Moves between units:
at | x h c
hm | qz zf dd
tm | nc gh tp
nr | sz zh zh
rc | th tq tq
gm | lq jj jj
gh | zr sg sg
hs | hs qc qc
zp | bz nr ch
bq | jm jf gd
fd | lc lh lh
jh | lt qb qb
sg | bq rc jm
zh | lq rm rm
gn | dg zp zp
jm | gd zf zf
rp | td lg lg
th | tq gz gz
lt | qb nr gm
dd | jd lc lc
mj | cj jf jf
bh | tm nc nc
td | lg bg bg
bl | zp rh rh
zq | lj zc zc
jd | tn mj gj
gz | bh tm tm
ml | hs mb mb
pf | bz cn cn
dq | ch fq fq
gf | tn qs qs
qg | qj qb lq
pp | tp lj bg
rh | ml hs rh
lc | lh gh qc
sz | zh dq dq
lg | bg mf bz
bg | mf gs gs
dg | pf bz bz
zr | sg zf bq
zc | nr sz hh
gd | zf rc rc
cj | jf hm hm
tn | qs gn gn
cn | gf tn tn
qz | dd fd fd
cg | jh lt lt
rm | fq dg dg
fq | dg pf pf
lh | gh zr qc
jj | jg tp tp
ch | rh ml ml
gs | pp zq zq
lj | zc nr nr
tq | gz bh bh
tp | rp td tm
gj | zb fg mj
qb | gm lq lq
qj | cg jh jh
jg | tp rc rp
mf | gs pp pp
bz | cn gf gf
qc | cq jd jd
nc | qg cg qj
zb | mj cj cj
jf | hm qz qz
zf | qz th th
hh | ml bl bl
lq | jj jg jg
cq | jd fg fg
fg | gj bz dd
mb | qc cq cq
qs | gn hh hh

The rows follow the links: the fewer symbols apart two units are, the more alike their rows tend to be.

Named rows; a name shown again gets a slightly different row:
fg: 545,630,239,-90,-102,-25,212,177,-497,848,91,477,326,59,-72,395,-193,-537,-57,-23,223,36,574,-169,74,-261,-270,-195,70,8,736,-206,-157,-73,-517,-419,-114,-296,68,311,-138,-193,-121,141,-171,-624,-254,-600,490,117,-98,565,-456,-420
lh: -43,639,181,-595,-435,-244,557,37,-21,361,63,-143,-96,466,252,216,120,-514,-165,-197,-222,51,-289,-383,290,-153,-259,200,-98,-355,277,-570,162,-116,-678,544,368,-361,-4,370,111,-283,326,-87,20,-285,-159,-836,-402,243,7,583,-430,672
sg: -434,307,-103,-589,-109,-311,377,114,113,-43,-133,-180,-70,176,148,2,592,-333,85,-196,-351,-395,-546,-210,392,-139,-250,-186,-156,-558,107,-292,271,-136,-663,803,177,-99,-26,226,102,-335,871,98,64,-247,-117,-778,-618,235,48,232,-214,671
gd: -551,132,-269,-429,132,-295,262,227,48,-118,-179,-37,-49,-179,-58,-144,814,-145,148,-98,-239,-603,-563,-156,403,-108,-215,-452,-67,-580,54,-88,272,-30,-676,703,-80,133,-61,158,-25,-320,1014,100,38,-236,-97,-652,-635,115,-50,124,-45,462
rp: -121,-357,360,42,-203,-264,-219,97,267,-704,420,446,-298,638,224,111,-177,24,-134,274,-155,-409,100,473,-393,384,223,94,-159,667,-638,243,73,311,642,86,447,496,56,-508,-642,-148,-789,45,7,-113,22,80,506,-209,538,-76,-58,39
cg: -40,-326,172,154,96,-240,-236,-301,-176,286,-159,-287,-178,-264,-295,-97,-208,377,-42,167,381,882,358,-106,-434,-380,-28,604,329,537,454,236,-293,198,621,-215,-333,-202,99,-211,331,539,-411,-532,423,202,377,438,0,-137,678,-661,152,163
zq: 67,-355,-36,439,90,375,132,-130,445,-187,164,-49,77,-171,337,-379,-74,496,146,225,142,134,-545,401,-345,609,296,121,-214,349,-1022,94,49,-46,242,-275,118,60,-41,-72,-391,19,-790,-487,-359,449,315,886,50,-143,-748,36,245,148
zc: 151,-324,-216,508,105,480,111,-214,466,-157,26,-334,181,-298,289,-404,-79,541,155,30,163,338,-525,235,-189,439,296,203,-192,104,-888,49,14,-165,214,-285,-24,-95,-36,63,-25,116,-497,-472,-275,572,320,1053,-112,-111,-809,-110,360,105
gm: -25,-274,388,-52,-22,-310,-186,-330,-28,-52,59,-289,-285,255,-74,-4,-328,173,-191,187,164,778,319,-34,-449,-280,6,822,109,742,172,110,-199,170,811,-71,-23,-172,100,-194,196,498,-622,-458,432,199,295,314,170,-123,881,-551,115,271
bh: -701,-534,-319,86,358,-230,-598,249,-124,5,-211,369,-35,-748,-629,-186,659,284,232,55,79,-647,16,-91,-58,-128,-8,-561,585,-312,328,502,-112,393,31,508,-379,645,-66,-440,-139,-230,464,73,-9,-281,87,-34,-335,-133,300,-481,96,-145
bq: -323,422,-118,-502,-1,-297,538,196,2,138,-106,-116,0,75,104,-26,704,-338,163,-128,-212,-335,-500,-212,401,-179,-341,-320,-244,-491,152,-302,323,-207,-804,526,-8,-153,-17,341,47,-316,909,14,-14,-292,-180,-816,-575,173,-78,296,-181,512
lg: -13,-291,349,140,-181,-171,-76,69,184,-732,416,393,-256,555,308,116,-232,6,-108,283,-162,-484,2,567,-339,485,220,-19,-337,646,-800,218,119,219,510,27,470,476,32,-420,-637,-100,-799,108,-135,-14,19,134,548,-211,305,-7,29,-2
gh: -316,437,-7,-623,-296,-270,352,112,113,85,1,-175,-217,301,169,61,394,-432,-46,-131,-335,-198,-492,-246,376,-130,-233,-42,-80,-447,175,-487,230,-27,-626,752,348,-141,-25,243,119,-357,687,15,88,-232,-131,-861,-537,186,13,334,-259,758
qc: 143,508,182,-101,-440,248,-107,150,-66,911,205,185,96,107,-12,395,-382,-333,-304,-221,73,111,164,-429,126,-94,-47,154,572,-371,625,-633,-235,201,-576,349,388,-223,-36,223,196,-347,-257,-2,-328,-426,-178,-568,-135,116,-234,659,-735,260
td: -59,-302,393,138,-140,-89,-122,79,213,-634,384,435,-237,520,309,44,-124,37,-169,327,-148,-447,-81,527,-403,533,210,44,-239,646,-793,282,71,315,500,72,484,492,82,-408,-719,-146,-881,-50,-175,-8,57,84,494,-222,211,-8,-34,100
cj: 482,503,41,15,241,-153,550,241,-636,809,-59,367,309,-282,-63,-36,419,-366,332,227,252,-49,206,18,86,-329,-501,-316,-273,79,541,28,-21,-214,-701,-679,-589,-280,158,279,-289,-72,135,-226,-235,-536,-109,-441,312,89,-394,347,-141,-337
dq: 146,-224,-388,236,168,382,64,-373,419,-552,-254,-717,103,-110,205,-236,-227,381,59,-237,-27,425,-265,58,238,187,283,253,-389,-160,-638,-21,205,-514,409,-310,-166,-285,-81,270,476,419,242,73,225,831,95,887,-192,49,-456,-249,598,-224
gj: 569,531,177,-2,142,-57,353,261,-683,881,35,484,310,-146,-85,131,77,-440,157,143,287,-9,440,-97,21,-309,-448,-262,-132,75,664,-62,-120,-72,-562,-636,-338,-252,106,277,-166,-94,-55,-54,-273,-602,-231,-517,530,52,-306,382,-308,-451
bl: -110,-260,-250,494,-187,762,-844,-12,363,318,18,19,270,-511,-313,96,-554,399,-279,-403,107,-62,88,-271,-25,310,543,-131,977,-543,91,-172,-323,176,-9,297,232,161,-208,-85,260,-237,-295,223,-325,153,-21,538,-250,-40,-495,184,-186,-264

Each walk starts at a row. The symbols on each line, taken left to right, move it on to the next unit.
Each answer is a row, close to the row of the unit it stands for.
start 47,-409,-476,412,-11,613,-644,-172,359,-583,-57,-296,156,-142,-116,93,-658,313,-154,-392,-109,-29,232,-19,183,285,449,-113,261,-494,-285,58,-35,-161,498,-290,74,198,-153,-98,550,209,72,727,88,584,-124,822,5,4,-291,-156,344,-770
x c x x	41,-231,-295,181,56,334,-623,-45,10,-830,-101,-43,68,165,-167,320,-524,5,-127,-331,-211,-380,527,96,299,219,339,-360,51,-392,-61,225,62,-112,552,-252,103,333,-141,-149,274,171,398,1104,278,319,-355,250,277,59,247,-131,333,-969
c c c c	-165,-179,-125,402,-246,702,-733,31,322,638,65,58,206,-424,-262,146,-572,297,-298,-337,94,-16,71,-336,-60,247,477,38,1054,-590,206,-268,-350,305,-199,435,300,127,-167,-18,322,-271,-362,70,-400,29,-8,320,-299,-58,-512,317,-371,21
start -436,267,-253,-487,-32,-260,438,187,6,12,-131,-118,-67,-27,44,-94,753,-279,132,-141,-326,-455,-598,-185,425,-154,-277,-327,-133,-601,88,-262,270,-53,-774,580,-30,42,-82,201,27,-373,995,67,-34,-209,-108,-710,-634,156,-129,211,-77,528
x h h h c	-499,-566,-52,130,309,-227,-623,-39,-190,198,-212,94,-203,-606,-628,-164,236,510,102,148,273,135,291,-102,-368,-325,13,47,674,189,515,499,-349,437,475,115,-506,298,38,-484,66,174,-10,-320,302,-144,285,276,-162,-213,713,-748,178,-45
c x c c c	-110,-348,437,-80,-145,-362,-240,-214,55,-365,178,-72,-481,395,44,99,-291,138,-240,192,18,419,307,202,-465,-75,111,647,43,820,-144,283,-131,389,853,131,228,169,104,-407,-112,316,-715,-278,320,132,277,176,249,-196,993,-486,19,262
start -343,260,-214,-399,90,-274,437,277,-129,157,-167,46,14,-176,-27,-158,817,-257,234,13,-243,-541,-508,-185,384,-186,-376,-456,-147,-597,197,-151,281,-92,-839,517,-136,-5,-40,185,-53,-380,969,-18,-109,-264,-158,-790,-534,122,-209,231,-106,371
c h c c c	-858,-503,-116,-44,255,-289,-575,282,-184,-170,-196,344,-172,-413,-431,-144,636,293,89,162,-69,-829,-49,64,-169,77,48,-465,498,-249,145,445,-82,506,70,732,-107,736,-54,-452,-337,-178,369,92,-2,-263,71,-286,-302,-174,560,-380,21,85
x c	-76,-325,166,104,160,-212,-306,-292,-158,313,-123,-241,-199,-247,-387,-122,-171,330,-40,165,345,873,436,-170,-417,-442,-55,590,368,514,511,268,-317,260,666,-174,-373,-191,98,-280,326,483,-375,-483,446,140,335,418,57,-144,702,-629,169,91
start 246,720,70,-358,-51,-217,724,177,-344,638,-17,44,162,60,137,10,461,-540,180,54,53,-20,-105,-223,269,-331,-502,-161,-326,-124,474,-361,121,-268,-916,-133,-171,-428,112,489,-56,-246,465,-209,-97,-492,-213,-760,-68,166,-315,476,-293,204
x h c x	325,528,228,25,-341,304,-126,204,-284,1009,124,356,224,-14,-143,456,-482,-399,-304,-154,158,72,473,-281,21,-127,-31,1,543,-192,760,-426,-297,193,-563,37,243,-218,-5,175,-10,-316,-277,38,-297,-539,-202,-484,197,116,-178,627,-677,-115
x x x h	-52,-322,-320,560,-165,791,-841,-44,408,62,-6,-41,265,-423,-271,118,-591,419,-243,-367,42,-133,106,-158,28,394,603,-178,793,-551,-88,-51,-261,161,114,62,205,248,-257,-115,273,-206,-228,386,-253,266,-1,700,-151,-77,-532,48,-3,-429
start -99,-17,-76,339,-349,659,-637,63,263,746,99,90,246,-368,-239,217,-608,243,-339,-387,132,75,139,-346,-97,230,410,67,967,-580,324,-426,-353,271,-235,402,405,63,-204,19,238,-286,-387,41,-431,-78,-65,257,-284,26,-416,376,-473,33
c h c c	395,751,241,-367,-180,-163,618,153,-319,723,20,190,149,247,94,253,92,-679,-29,-56,37,122,99,-274,250,-345,-354,-81,-172,-25,608,-428,24,-222,-831,-41,-27,-453,102,410,-34,-261,254,-115,-160,-556,-224,-834,96,222,-145,591,-468,207
c c h c c	610,542,127,33,201,-86,560,214,-653,847,-35,429,335,-282,-43,16,306,-386,263,267,288,-10,254,6,72,-345,-461,-352,-241,101,570,-36,-60,-146,-672,-734,-486,-283,98,275,-229,-87,61,-198,-263,-576,-177,-448,421,93,-424,323,-168,-350
start 567,501,140,82,253,-124,536,210,-731,837,-82,375,314,-288,-60,-4,377,-294,263,326,341,-22,257,-15,-31,-272,-431,-348,-261,115,533,53,-115,-162,-646,-735,-559,-259,104,288,-251,-46,49,-190,-230,-507,-96,-379,410,34,-395,284,-139,-420
h x h h	131,750,147,-530,-292,-208,681,58,-146,521,-31,-137,-14,409,278,144,227,-568,-35,-102,-171,109,-242,-294,299,-262,-367,164,-249,-229,328,-561,153,-219,-718,306,248,-433,60,486,108,-249,369,-131,-89,-286,-151,-938,-242,214,-75,582,-396,630
c h h c h	-758,-397,-373,-13,278,-97,-467,328,-68,-71,-209,360,-35,-624,-524,-167,695,198,238,67,-62,-796,-179,-9,32,-51,11,-694,452,-465,194,400,-34,332,-236,533,-298,622,-119,-319,-219,-387,645,100,-79,-320,9,-202,-440,-104,170,-291,55,-76
start 34,-376,253,393,-17,94,47,44,392,-413,335,261,-62,189,394,-186,-123,268,18,329,13,-214,-364,562,-407,665,317,72,-264,578,-1064,209,37,143,330,-54,335,249,4,-209,-659,-116,-925,-380,-381,151,207,542,305,-238,-329,65,116,172
x h h	187,-282,-240,370,216,323,148,-342,474,-288,-72,-486,57,-264,237,-372,-154,528,150,37,139,655,-402,100,-89,150,234,355,-276,176,-651,79,12,-329,419,-359,-165,-318,40,120,222,351,-369,-412,-8,677,340,1097,-135,-55,-584,-280,442,73
c x c	-363,-494,374,-133,-120,-411,-294,-86,164,-513,273,48,-498,440,-32,45,-122,116,-153,212,-87,95,191,192,-453,-39,57,449,47,784,-228,290,18,437,826,350,225,356,128,-555,-244,151,-599,-145,345,12,224,-17,219,-187,1029,-509,-30,367
start 43,-219,225,59,-42,-263,-169,-331,-71,141,-18,-306,-251,54,-197,-40,-306,247,-143,140,255,936,385,-133,-384,-445,-42,778,201,634,343,167,-222,204,763,-196,-165,-198,109,-233,320,507,-528,-519,500,210,328,399,71,-145,783,-583,166,163
x h x h h	-729,-370,-365,24,336,-176,-390,314,-69,-68,-242,300,-38,-641,-444,-208,757,222,226,70,-81,-803,-212,-84,102,-27,7,-689,429,-534,168,398,24,271,-287,528,-274,614,-78,-301,-148,-315,730,145,-73,-222,-89,-248,-482,-80,96,-229,87,-62
x c c	-322,-429,311,59,-130,-304,-354,80,163,-545,330,424,-429,410,92,3,-79,93,-147,328,-103,-295,13,384,-470,277,190,154,21,706,-478,327,-3,513,638,292,394,579,37,-584,-585,-102,-788,-49,62,-92,141,46,316,-302,670,-288,-34,202
start 108,-391,-88,467,136,329,166,-232,479,-218,20,-218,101,-236,317,-352,-105,460,183,165,167,348,-550,299,-231,416,265,257,-292,309,-921,106,44,-222,324,-230,18,-110,-25,17,-169,131,-621,-564,-317,523,390,994,-27,-156,-663,-102,280,188
x h x c c	194,-76,-240,-116,160,-22,69,-259,55,-1078,-164,-468,-95,462,159,48,-230,-25,47,-157,-243,54,178,168,369,-8,69,-61,-680,-52,-351,207,302,-466,550,-508,-67,-57,-45,55,406,417,546,698,521,621,-195,307,212,105,250,-344,651,-564
c c x h	166,-137,-282,29,96,204,-398,-143,-1,-986,-152,-210,58,337,-62,325,-379,-10,-97,-270,-258,-268,455,132,311,154,253,-323,-229,-300,-149,194,128,-214,555,-387,29,184,-128,-87,377,277,489,1083,413,429,-315,236,277,67,306,-264,483,-956
